Here is a tiny trained network, its code and every weight. The questions are about switching its units off for an input and a target symbol, where a switched-off unit gives its printed mean instead of its output.

import numpy as np


def w(rows, s, z=0):
    codes = np.array(rows[::2]) - 128.0
    scale = np.full(codes.shape[1], s)
    scale[-1] = z or s
    return codes * scale


def softmax(a):
    e = np.exp(a - a.max(-1, keepdims=True))
    return e / e.sum(-1, keepdims=True)


def log_softmax(a):
    a = a - a.max(-1, keepdims=True)
    return a - np.log(np.exp(a).sum(-1, keepdims=True))


def net(x, mask):
    ids = ['ΔΨαεζηλξπστ'.index(c) for c in x.split()]
    T = len(ids)
    res = E[ids] + P[:T]
    u = 0
    for l in range(3):
        r = res
        for j in range(2):
            rows = slice(2 * j, 2 * j + 2)
            q, k, v = (r @ M[l][rows].T for M in (Q, K, V))
            z = softmax(np.where(np.tri(T) > 0, q @ k.T / 2**0.5, -1e9)) @ v
            o = O[l][rows]
            res = res + np.where(mask[u + j], z, o[:, -1]) @ o[:, :-1]
        u += 2
    return log_softmax(res[-1] @ U[:, :-1].T + U[:, -1])


Q, K, V, O = {}, {}, {}, {}
E = w([
[85,155,135,221,77,87,127,193,140,61,64,154],'Δ',
[140,147,112,196,9,98,144,47,27,115,156,137],'Ψ',
[138,99,77,180,149,88,109,148,138,228,124,120],'α',
[98,106,183,165,65,131,148,125,175,109,166,138],'ε',
[119,95,182,164,131,99,147,129,224,80,154,138],'ζ',
[90,217,107,130,186,217,80,78,176,92,200,127],'η',
[127,59,157,170,158,148,219,170,210,114,129,186],'λ',
[153,124,85,151,82,136,121,203,109,103,91,143],'ξ',
[161,87,104,121,55,123,151,143,147,123,204,121],'π',
[16,115,155,99,81,80,162,143,158,149,69,161],'σ',
[146,126,238,121,149,238,171,166,71,147,150,169],'τ',
],0.016)
P = w([
[186,147,103,85,44,76,134,170,138,119,196,247],'0',
[205,140,135,120,66,109,126,154,178,119,95,180],'1',
[172,130,141,113,101,110,122,180,171,106,119,140],'2',
[155,133,137,121,118,122,135,171,164,106,129,131],'3',
[137,138,149,133,127,119,137,166,152,109,141,118],'4',
[142,137,141,132,134,131,144,143,148,121,122,128],'5',
[128,140,142,140,132,138,147,136,138,126,123,131],'6',
[106,147,136,153,130,146,155,133,129,133,134,135],'7',
[113,143,133,156,147,138,168,137,127,136,126,133],'8',
[95,158,150,152,132,136,162,125,116,143,120,131],'9',
[119,160,152,147,157,115,187,121,116,140,109,124],'10',
[105,161,155,144,137,123,178,111,107,150,101,123],'11',
[98,163,147,149,136,134,176,110,107,141,104,129],'12',
],0.011)
Q[0] = w([
[132,102,122,162,135,90,136,158,126,171,49,144],'L0H1',
[164,129,109,59,83,107,82,169,149,124,154,114],'L0H1',
[132,156,2,172,129,75,45,116,104,126,101,44],'L0H2',
[177,130,98,191,97,100,135,222,112,19,104,202],'L0H2',
],0.0075)
K[0] = w([
[130,116,102,194,156,143,82,75,67,241,112,117],'L0H1',
[176,100,80,122,118,86,55,140,146,127,102,99],'L0H1',
[118,150,1,207,106,95,57,124,129,206,125,70],'L0H2',
[138,46,88,177,167,65,213,113,79,137,115,95],'L0H2',
],0.0072)
V[0] = w([
[104,124,177,147,231,124,179,40,11,180,87,62],'L0H1',
[169,74,119,111,146,146,103,190,11,162,112,16],'L0H1',
[76,183,126,115,236,210,32,86,162,215,167,138],'L0H2',
[60,75,254,139,211,186,203,129,138,107,139,182],'L0H2',
],0.0056)
O[0] = w([
[97,49,71,254,156,140,122,146,89,149,160,127,1],'L0H1',
[67,85,172,118,134,97,105,110,47,93,132,178,16],'L0H1',
[128,149,79,127,156,128,212,187,89,136,221,124,134],'L0H2',
[72,191,187,102,122,157,159,129,159,177,160,152,226],'L0H2',
],0.0088,0.0072)
Q[1] = w([
[159,98,223,176,66,125,104,192,5,70,100,217],'L1H1',
[117,60,134,75,242,199,59,118,14,132,197,141],'L1H1',
[104,78,117,120,119,60,48,2,226,190,195,145],'L1H2',
[67,111,44,34,223,102,118,38,75,87,185,109],'L1H2',
],0.0049)
K[1] = w([
[205,106,165,137,65,120,165,150,22,199,155,194],'L1H1',
[198,129,204,77,170,202,71,192,95,130,103,110],'L1H1',
[212,114,135,78,2,48,146,156,234,39,164,215],'L1H2',
[168,208,65,95,150,139,29,114,152,77,162,175],'L1H2',
],0.007)
V[1] = w([
[122,73,148,95,173,172,116,253,154,203,101,143],'L1H1',
[173,83,224,136,120,250,171,157,56,145,102,73],'L1H1',
[132,112,18,99,166,67,96,70,172,126,126,45],'L1H2',
[146,37,160,102,46,71,154,197,101,192,138,237],'L1H2',
],0.0058)
O[1] = w([
[72,114,165,151,210,130,116,187,156,72,119,130,123],'L1H1',
[63,148,139,194,190,164,118,45,128,73,48,204,93],'L1H1',
[108,117,163,161,185,150,139,65,43,149,108,65,8],'L1H2',
[209,97,144,46,88,154,129,189,108,212,201,1,117],'L1H2',
],0.0089,0.011)
Q[2] = w([
[187,117,64,101,2,81,129,187,193,76,57,147],'L2H1',
[207,139,132,51,153,152,57,159,137,222,227,104],'L2H1',
[146,149,163,161,135,135,180,127,119,112,189,154],'L2H2',
[162,116,165,127,175,170,122,38,120,171,233,84],'L2H2',
],0.0062)
K[2] = w([
[48,106,210,119,131,110,198,179,150,181,82,183],'L2H1',
[254,65,97,84,51,41,94,157,152,146,131,58],'L2H1',
[165,131,136,127,126,178,127,117,87,118,174,128],'L2H2',
[181,187,142,136,156,188,35,54,129,88,182,38],'L2H2',
],0.0068)
V[2] = w([
[157,147,206,133,141,210,150,127,140,230,133,96],'L2H1',
[246,62,124,185,113,70,124,201,132,168,107,139],'L2H1',
[195,190,149,76,134,81,205,208,131,231,119,174],'L2H2',
[3,143,124,87,106,74,87,137,86,223,61,117],'L2H2',
],0.0058)
O[2] = w([
[119,20,54,147,159,154,144,123,201,72,124,142,166],'L2H1',
[110,222,98,189,82,207,84,140,100,141,171,121,139],'L2H1',
[68,116,126,157,140,141,139,124,44,103,90,100,252],'L2H2',
[1,187,29,63,85,98,209,133,128,110,110,117,93],'L2H2',
],0.0083,0.025)
U = w([
[149,207,141,126,79,38,98,148,124,155,62,177,1],'Δ',
[147,111,34,91,104,57,38,165,175,95,133,204,66],'Ψ',
[132,142,130,211,139,165,106,115,151,105,69,124,181],'α',
[209,124,149,42,91,160,170,161,198,172,254,99,107],'ε',
[77,151,79,45,137,95,140,162,93,124,64,65,168],'ζ',
[122,108,104,94,126,114,105,120,98,140,121,131,92],'η',
[150,83,113,201,178,81,131,211,9,161,100,70,243],'λ',
[150,131,130,52,133,107,69,147,30,134,72,138,133],'ξ',
[161,88,100,158,48,126,153,52,60,119,70,172,133],'π',
[132,108,107,98,129,114,114,123,91,142,125,128,114],'σ',
[96,71,192,125,228,117,131,63,152,108,84,109,123],'τ',
],0.0077,0.0048)

Each question gives the input, a string of symbols that net reads in full, and the target symbol t.
The units are the heads (2 rows each of Q, K, V and O). Each row of codes is followed by its name. A weight is (code - 128) times the scale printed after its matrix; where a second scale follows, it is the last column's (O and U).
mask holds one flag per head, layer by layer. A switched-off head (its flag False) gives its mean, the last column of its rows in O, instead of its output. The means were averaged over made-up inputs and are rounded, as every weight is.
A unit's drop is (log p(t) with every unit on - log p(t) with that unit switched off) / (log p(t) with every unit on - log p(t) with every unit switched off).
The circuit of an input: a set's keep is (log p(t) with only the set's units on - log p(t) with every unit switched off) / (log p(t) with every unit on - log p(t) with every unit switched off). Starting from all 6 units, units are removed one at a time, each time the one whose removal leaves the highest keep (on an exact tie, the one counted first), for as long as the keep stays at least 0.8.
units of the circuit, in order: the units of the circuit, biggest drop first
unit that matters most: the unit with the biggest drop
heads that matter: for each layer, one digit per head in row order, 1 if its drop is at least 0.15 and else 0, layers parted by /
drop when u is switched off: that unit's drop, to one decimal
input Ψ η η Δ η ξ, target π: units of the circuit, in order => [L1H1; L0H2]
input η ξ ξ, target ξ: units of the circuit, in order => [L0H1; L0H2; L1H2]
input σ ζ σ η ξ η τ Δ, target Ψ: heads that matter => 01 / 01 / 00
input Δ τ η ζ τ α σ τ α τ η η η, target τ: units of the circuit, in order => [L1H2; L0H2; L2H1]
input η η α Ψ λ, target ε: units of the circuit, in order => [L1H2; L2H2]
input η η τ Δ τ λ σ ξ τ η η ξ, target Ψ: heads that matter => 11 / 01 / 00
input σ η η, target α: heads that matter => 01 / 11 / 10
input η τ η, target α: units of the circuit, in order => [L1H2; L2H1]
input π ε σ α ξ τ τ η η η σ σ ζ, target ε: heads that matter => 01 / 01 / 01
input η η Ψ σ, target ζ: unit that matters most => L2H2
input Ψ π τ τ ξ, target Ψ: units of the circuit, in order => [L0H2; L1H2]
input η σ α Δ ξ η Δ α ζ λ, target ε: units of the circuit, in order => [L0H2; L1H2; L2H2]
input ζ α η ξ, target λ: units of the circuit, in order => [L1H2; L0H2]
input Δ ζ Δ α Δ η η λ α τ, target ε: units of the circuit, in order => [L0H2]
input τ ξ λ τ σ ξ, target ζ: heads that matter => 01 / 00 / 01
input Δ η λ η σ η η η, target τ: units of the circuit, in order => [L1H2; L2H1]
input τ σ σ η Ψ η τ ζ, target ε: heads that matter => 00 / 01 / 00
input η η λ σ η α ζ ζ η Δ, target λ: units of the circuit, in order => [L1H2; L0H1]
input ζ τ α, target λ: heads that matter => 00 / 01 / 00
input τ η ε α ζ ε Ψ τ τ η α Δ, target λ: units of the circuit, in order => [L0H1]
input τ τ τ α η π λ η ξ ζ ε, target ε: units of the circuit, in order => [L1H2; L0H2]
input η α α, target λ: heads that matter => 01 / 01 / 00
input α Δ τ τ η η τ Δ, target Ψ: drop when L0H2 is switched off => 0.2
input λ η η ζ Δ η ξ, target α: drop when L0H2 is switched off => 0.1
input τ τ η Δ η ξ η η Δ λ η ε, target ε: drop when L0H2 is switched off => 0.3
input η Ψ ζ τ σ σ σ Δ, target ζ: drop when L2H2 is switched off => 1.0
input ξ η ξ η ξ Δ, target Δ: unit that matters most => L2H1
